The symbols move the items like this.
h: J617->J84, J317->J25, J271->J37, J942->J154, J102->J472, J256->J534, J456->J802, J801->J904, J154->J942, J387->J265, J958->J934, J265->J387, J292->J579, J310->J492, J239->J623, J948->J422, J25->J317, J335->J697, J697->J335, J934->J958, J409->J238, J472->J102, J422->J948, J237->J171, J539->J974, J492->J310, J802->J456, J22->J261, J504->J756, J419->J635, J261->J22, J502->J701, J44->J245, J534->J256, J680->J493, J84->J617, J238->J409, J716->J803, J623->J239, J974->J539, J493->J680, J904->J801, J756->J504, J37->J271, J171->J237, J635->J419, J803->J716, J562->J506, J579->J292, J506->J562, J701->J502, J245->J44
y: J617->J493, J317->J387, J271->J310, J942->J506, J102->J245, J256->J238, J456->J701, J801->J579, J154->J562, J387->J317, J265->J25, J292->J904, J310->J271, J239->J716, J948->J635, J25->J265, J335->J539, J697->J974, J934->J458, J409->J534, J472->J44, J422->J419, J237->J872, J539->J335, J492->J37, J802->J502, J504->J598, J419->J422, J598->J504, J261->J312, J502->J802, J44->J472, J534->J409, J680->J84, J84->J680, J238->J256, J716->J239, J623->J803, J458->J934, J974->J697, J493->J617, J904->J292, J37->J492, J312->J261, J635->J948, J803->J623, J872->J237, J562->J154, J579->J801, J506->J942, J701->J456, J245->J102
j: J317->J502, J271->J534, J102->J697, J256->J37, J456->J265, J801->J803, J154->J598, J387->J802, J265->J456, J292->J239, J310->J409, J239->J292, J948->J872, J25->J701, J335->J472, J697->J102, J934->J380, J409->J310, J472->J335, J237->J635, J539->J44, J492->J238, J802->J387, J22->J493, J504->J562, J419->J171, J598->J154, J261->J680, J502->J317, J44->J539, J534->J271, J680->J261, J84->J312, J238->J492, J716->J904, J623->J579, J974->J245, J493->J22, J904->J716, J756->J506, J37->J256, J171->J419, J312->J84, J635->J237, J803->J801, J872->J948, J562->J504, J380->J934, J579->J623, J506->J756, J701->J25, J245->J974
i: J317->J171, J271->J756, J942->J409, J102->J904, J256->J562, J456->J948, J801->J472, J154->J238, J958->J493, J265->J872, J292->J245, J239->J974, J948->J456, J25->J237, J335->J803, J697->J716, J934->J680, J409->J942, J472->J801, J422->J802, J237->J25, J539->J623, J492->J598, J802->J422, J504->J37, J419->J502, J598->J492, J261->J380, J502->J419, J44->J579, J534->J506, J680->J934, J84->J458, J238->J154, J716->J697, J623->J539, J458->J84, J974->J239, J493->J958, J904->J102, J756->J271, J37->J504, J171->J317, J635->J701, J803->J335, J872->J265, J562->J256, J380->J261, J579->J44, J506->J534, J701->J635, J245->J292
o: J617->J802, J317->J22, J271->J239, J942->J102, J102->J942, J256->J579, J456->J84, J801->J238, J154->J472, J958->J419, J265->J312, J292->J534, J310->J716, J239->J271, J948->J458, J25->J261, J335->J598, J934->J635, J409->J904, J472->J154, J237->J380, J539->J504, J492->J803, J802->J617, J22->J317, J504->J539, J419->J958, J598->J335, J261->J25, J502->J493, J44->J562, J534->J292, J680->J701, J84->J456, J238->J801, J716->J310, J623->J37, J458->J948, J974->J756, J493->J502, J904->J409, J756->J974, J37->J623, J312->J265, J635->J934, J803->J492, J562->J44, J380->J237, J579->J256, J506->J245, J701->J680, J245->J506
e: J617->J409, J317->J239, J271->J22, J102->J422, J256->J680, J456->J801, J801->J456, J154->J458, J387->J716, J958->J506, J265->J803, J292->J502, J239->J317, J948->J472, J25->J623, J335->J872, J934->J562, J409->J617, J472->J948, J422->J102, J237->J539, J539->J237, J492->J312, J802->J904, J22->J271, J504->J380, J419->J245, J261->J37, J502->J292, J44->J635, J534->J493, J680->J256, J84->J238, J238->J84, J716->J387, J623->J25, J458->J154, J974->J171, J493->J534, J904->J802, J37->J261, J171->J974, J312->J492, J635->J44, J803->J265, J872->J335, J562->J934, J380->J504, J579->J701, J506->J958, J701->J579, J245->J419

The rows follow the links: the fewer symbols apart two items are, the more alike their rows tend to be.

Each row is also shifted at random along 5 hidden directions that mean nothing.

Row, then item:
-19 -17 -29 -2 3 1 19 -29 11 -23 -27 3 0 -8 -5 -29 -2 -9 9 -15 -33 8 -9 30 -15 37 -17 -23 0 -14 -23 8 18 9 -3 1 -4 -14 -17 20 -6 36 0 11 -12 -4 22 -46 -40 6 -30 -1; item J265
88 -9 -3 -8 13 -3 5 12 -2 26 -11 -26 8 0 12 2 -19 6 -5 13 18 -9 22 -13 12 -1 3 24 -20 -15 12 0 0 20 4 -3 31 11 32 -9 -17 5 3 -15 7 16 -23 2 -5 21 10 11; item J942
98 14 25 -10 -9 -9 -11 22 -2 -2 13 -19 -11 13 3 18 20 -3 2 17 18 -19 -10 -15 4 -20 1 32 -3 3 25 -8 13 -12 -4 3 -14 -2 12 -14 31 -18 -3 -4 -8 -11 -10 58 12 10 29 -1; item J562
-3 -37 22 4 -29 -15 45 10 -6 -34 -31 -1 -7 25 -11 -8 33 -1 -26 -7 -44 32 10 65 -80 -31 -20 4 11 -20 -23 35 -7 4 21 13 -56 5 -34 17 22 24 28 15 -26 -25 9 -46 28 -90 22 5; item J801
-55 -20 30 -15 -10 -12 -1 24 -8 14 20 -5 -24 7 12 30 35 -26 9 -9 9 -4 16 -19 10 -47 8 31 20 12 12 -8 9 -8 -15 -3 -20 12 26 -14 38 -19 -19 -20 -17 -46 1 52 -7 31 -14 -16; item J756
61 20 -11 -11 25 4 -8 -2 45 25 7 -21 15 -44 6 -4 22 -1 -2 16 29 17 -15 -41 -2 11 9 31 -19 -3 3 -17 -17 15 31 27 28 15 6 -14 -11 -9 4 4 4 57 -12 7 -24 34 6 22; item J422
55 -18 11 -9 6 10 7 33 31 25 26 -3 -25 -36 19 27 25 -17 -22 8 23 19 10 -21 -23 -73 19 16 13 23 3 -24 -7 8 33 28 25 34 17 5 8 -29 23 -31 12 11 10 22 23 -8 12 29; item J697
7 8 27 21 10 0 41 -33 10 -14 -40 -3 -15 13 -17 -20 -8 -2 13 -43 -37 -22 10 13 25 59 -22 24 -42 -2 6 5 12 19 -28 -7 -37 -8 2 -22 16 15 -21 25 -10 4 11 1 -57 60 -8 -22; item J502
-2 -4 13 14 4 5 -12 38 -28 8 20 12 -13 20 -17 17 -3 22 -12 -17 0 -2 30 -8 -6 -24 -2 -12 11 4 23 5 -5 -7 -16 2 2 9 2 -10 -20 -23 0 1 6 -22 -15 18 30 -33 11 0; item J534
9 -8 10 -12 -4 -11 -23 40 14 32 8 -6 7 0 2 17 26 -5 -30 15 21 9 6 -4 -33 -24 23 36 6 -11 9 6 -1 -3 21 8 1 10 15 -21 -4 -12 -11 -2 -4 17 -22 15 24 -36 5 -11; item J506
90 24 -18 -1 -4 -1 -22 -23 6 -12 -9 10 21 -7 7 -24 -28 8 -36 37 5 -18 -25 6 15 10 21 16 -1 14 -3 -13 -11 -1 39 -21 4 0 -2 -17 -17 -6 -4 -2 12 49 -11 -27 2 -18 13 0; item J44
16 6 -23 -6 -3 -4 21 -51 7 -6 -47 -16 4 -4 7 -28 -23 -25 13 25 -21 -12 -31 18 21 52 -12 6 -19 -14 -22 -6 14 23 7 -12 -10 -2 7 18 12 29 0 2 -14 16 1 -49 -48 24 -15 -6; item J872
-21 -20 27 27 -7 -4 17 53 -30 -28 21 10 -40 30 -4 37 -14 21 -39 -31 -15 -4 46 -9 17 -71 -2 1 26 39 27 -33 -13 -19 -41 13 -1 2 4 -24 29 -44 22 3 18 -41 33 41 37 -28 29 35; item J292
-27 -3 -2 5 -1 9 29 -14 -2 -45 -22 -11 0 4 -17 -5 -1 20 1 -10 -16 4 -3 16 0 21 -14 -9 -2 -14 -16 12 1 11 -22 20 -2 -9 -18 7 22 23 14 18 4 -15 19 -24 -10 -1 9 9; item J456
10 5 -42 -5 26 26 -16 -2 17 22 13 12 1 -54 -7 7 -13 14 1 2 21 35 -11 -6 -15 15 10 -46 -11 9 -13 -23 -35 21 25 13 39 14 -13 17 -53 -8 19 -4 26 34 -3 -29 -11 -16 -19 23; item J387
-149 -11 -1 -29 -11 -12 -3 -30 50 -21 1 -7 45 -3 -10 -40 60 0 39 36 1 16 -19 28 -69 42 -10 8 -4 -29 -14 46 8 0 57 5 -46 -12 -23 9 16 55 -19 4 -44 7 -13 6 -10 11 -7 -37; item J472
78 28 -19 -2 15 3 -8 10 -19 -9 1 -47 -12 10 22 -6 -58 30 18 17 21 -49 -11 -65 93 10 -11 -11 0 6 23 -26 10 16 -40 -6 60 -5 39 -1 5 -19 39 -9 37 -2 -12 37 -3 62 26 51; item J458
75 7 7 -16 0 -13 17 -18 30 -4 -7 -10 -3 -8 23 -16 22 -14 28 27 0 -12 -5 -29 20 -3 11 18 -2 24 -6 -25 11 19 9 4 7 15 8 3 21 -9 10 -29 -5 -1 15 33 -23 50 5 9; item J335
-23 25 -20 -12 13 8 -11 -15 1 25 -7 3 14 -24 15 4 -38 -19 -22 4 19 -14 -13 -28 36 1 15 8 -10 17 2 -22 -15 -9 5 -14 36 5 20 -20 -19 -15 -11 -13 22 36 -10 -20 -22 27 -16 0; item J171
106 2 -22 7 29 19 -29 8 11 18 25 2 26 -17 -4 2 -3 41 11 22 24 17 0 -15 -18 9 8 -35 4 -5 3 13 -33 -4 29 8 38 11 -12 10 -45 5 16 -3 15 31 -18 -6 24 -31 14 8; item J238
33 -16 1 -3 -8 -3 -2 -10 -21 -2 -7 19 0 27 5 -8 -10 -13 17 -9 -13 -12 8 15 3 18 -12 -17 8 -7 2 11 12 -2 -17 -13 -23 -16 -2 8 5 13 -23 -4 -16 -34 5 0 -4 14 -30 -26; item J37

Where do the symbols, taken in turn from left to right, take each start?
Answer with the item's name.
42 -17 17 4 4 8 -26 21 3 1 38 3 -6 13 -14 12 31 19 -1 -7 22 0 21 -17 -15 -21 2 -23 8 -1 21 -4 -4 -21 -7 2 -3 2 -9 -16 16 -18 -4 2 2 -24 0 49 25 -6 9 -8
i j h j e o y: J422
129 -8 2 -6 -20 -24 41 -36 -29 -20 -86 -32 -2 42 7 -26 -74 3 -3 23 -33 -55 -20 24 42 48 -33 16 -14 -19 -27 27 17 35 -10 -33 -14 -11 32 19 -5 47 23 -4 -7 3 -10 -68 -33 24 6 12
o e i j: J265
-23 -25 35 16 -16 -1 17 12 -4 -8 5 25 -26 12 -2 11 12 -6 8 -35 -25 -19 26 6 11 -11 -15 4 11 32 8 -27 8 3 -28 3 -16 10 11 -23 19 -9 -2 -7 -8 -45 27 25 -31 34 -13 -17
h h j e y h: J456
-69 -19 1 13 -23 -12 14 -3 -48 -19 -16 -3 -19 26 -7 0 -15 -25 -7 -35 -29 0 0 31 9 -8 -13 -20 13 -14 -4 14 27 -20 -43 -8 -32 -28 -8 22 22 18 -10 17 -12 -52 5 -13 9 -14 -21 -12
o h h y y i: J237
33 21 -9 1 18 0 -27 17 6 28 22 14 8 -33 -32 20 17 14 4 -14 23 26 3 3 -27 23 -1 -9 -20 -9 12 11 -14 -4 13 -5 -1 8 -13 -4 -36 -7 -20 29 10 34 -20 -2 11 -12 -11 -16
e y e y h: J680
-56 28 -22 11 -5 -3 6 -57 -29 -13 -34 -4 2 15 12 -30 -70 -12 25 16 -18 -65 -39 -6 98 53 -5 7 -15 0 -8 -29 11 -5 -28 -37 0 -30 2 -14 0 7 -11 -3 15 5 14 -27 -55 75 -16 -8
o i e j: J256
34 -9 12 -18 -6 -5 8 -14 49 25 -9 9 12 -26 9 5 66 -36 -8 9 -6 32 -3 25 -61 -12 19 53 -8 12 -10 7 1 -1 54 9 -35 8 2 -4 15 8 -24 -11 -34 22 -4 3 -23 -9 -22 -42
h e j i y y: J701
-12 -7 15 -8 -19 -14 17 -30 5 -24 -30 15 1 20 29 -24 3 -41 21 16 -29 -27 -11 17 22 25 2 32 1 16 3 -11 32 -6 1 -16 -40 -3 16 -2 45 21 -23 -13 -23 -21 17 23 -31 56 -8 -30
j j j e e y: J472
-71 24 -10 13 -8 -7 -6 -15 -27 -16 -16 3 15 8 -4 -13 -36 -6 -21 13 0 -27 -23 8 27 10 15 7 -6 -1 1 0 -3 -16 -5 -14 -10 -23 -11 -12 11 -2 6 21 12 17 3 -23 20 -10 17 9
o j o o: J380
-11 8 -1 9 5 18 -1 17 0 6 23 15 -28 -31 -1 19 10 -8 -1 -28 -2 -3 10 -30 30 -19 6 -15 3 30 14 -38 5 -6 -21 7 20 1 -1 -6 -1 -26 -4 5 25 -1 15 19 -6 21 -14 -1
h j h o e o j: J239
-93 -20 -13 2 -10 21 -18 -22 -19 -7 -1 11 8 22 22 -3 -20 28 55 -8 -2 -40 11 -19 31 22 -10 -55 22 -5 0 -2 7 7 -36 -11 34 -14 4 5 -7 36 -6 -9 -9 -37 7 15 -12 46 -25 -5
o j i e: J948
44 25 -4 7 6 1 6 7 -10 19 -14 -10 -1 6 3 11 -30 -7 -46 1 10 -12 -15 -7 26 -9 10 32 -6 6 4 -18 -5 -2 11 -3 15 2 15 -21 3 -28 10 11 29 41 -16 -24 3 -14 24 19
y i h o: J84
46 4 8 13 -11 -1 -3 6 -3 -12 7 26 4 15 -16 -12 0 2 -25 13 -9 29 14 40 -35 -16 14 -8 5 2 -3 11 -17 -14 28 -2 -17 -1 -29 -2 -2 -1 4 16 5 19 13 -35 28 -74 17 -4
i i h h i: J44
93 13 -6 -9 -11 -29 -2 7 -4 4 0 -5 1 -4 -6 5 7 -23 -29 18 14 24 -32 11 -17 9 12 33 -10 -24 -5 20 3 -17 19 -9 -20 -1 2 0 9 0 0 9 -14 26 -22 -15 23 -37 8 -7
y e j i: J492
52 18 -27 11 4 18 -30 -39 9 3 5 44 12 -7 8 -16 -32 8 -7 9 -8 4 -15 2 9 18 21 -45 16 25 -12 -19 -18 -11 20 -18 20 -4 -10 -15 -41 0 0 5 33 28 6 -43 -1 -2 -18 -9
e y e y y e: J265
-13 -13 15 0 4 -8 31 8 13 3 -16 -9 3 -6 -34 -12 45 5 27 -25 -9 35 -1 24 -57 44 -26 2 -14 -35 -16 38 6 18 13 12 -37 1 -13 21 8 40 -20 19 -42 2 -22 -2 -20 1 -12 -36
y o j o: J22
-91 3 -35 5 11 5 -49 4 11 6 33 -3 25 -17 -6 3 4 31 18 -1 35 23 -4 -6 -21 22 1 -53 11 -26 -5 33 -24 -6 4 6 26 -5 -29 13 -21 4 -4 11 -7 10 -10 -3 20 -20 1 9
h e i i j: J310
18 2 7 -5 2 -7 6 -11 -13 -9 2 -5 6 11 -22 -4 26 -9 5 -23 -10 -3 0 13 -18 21 -14 -17 -6 -27 3 18 7 -12 -11 -4 -36 -27 -19 1 26 17 -25 20 -14 -7 -10 8 -8 0 -2 -16
y e y i j y: J598
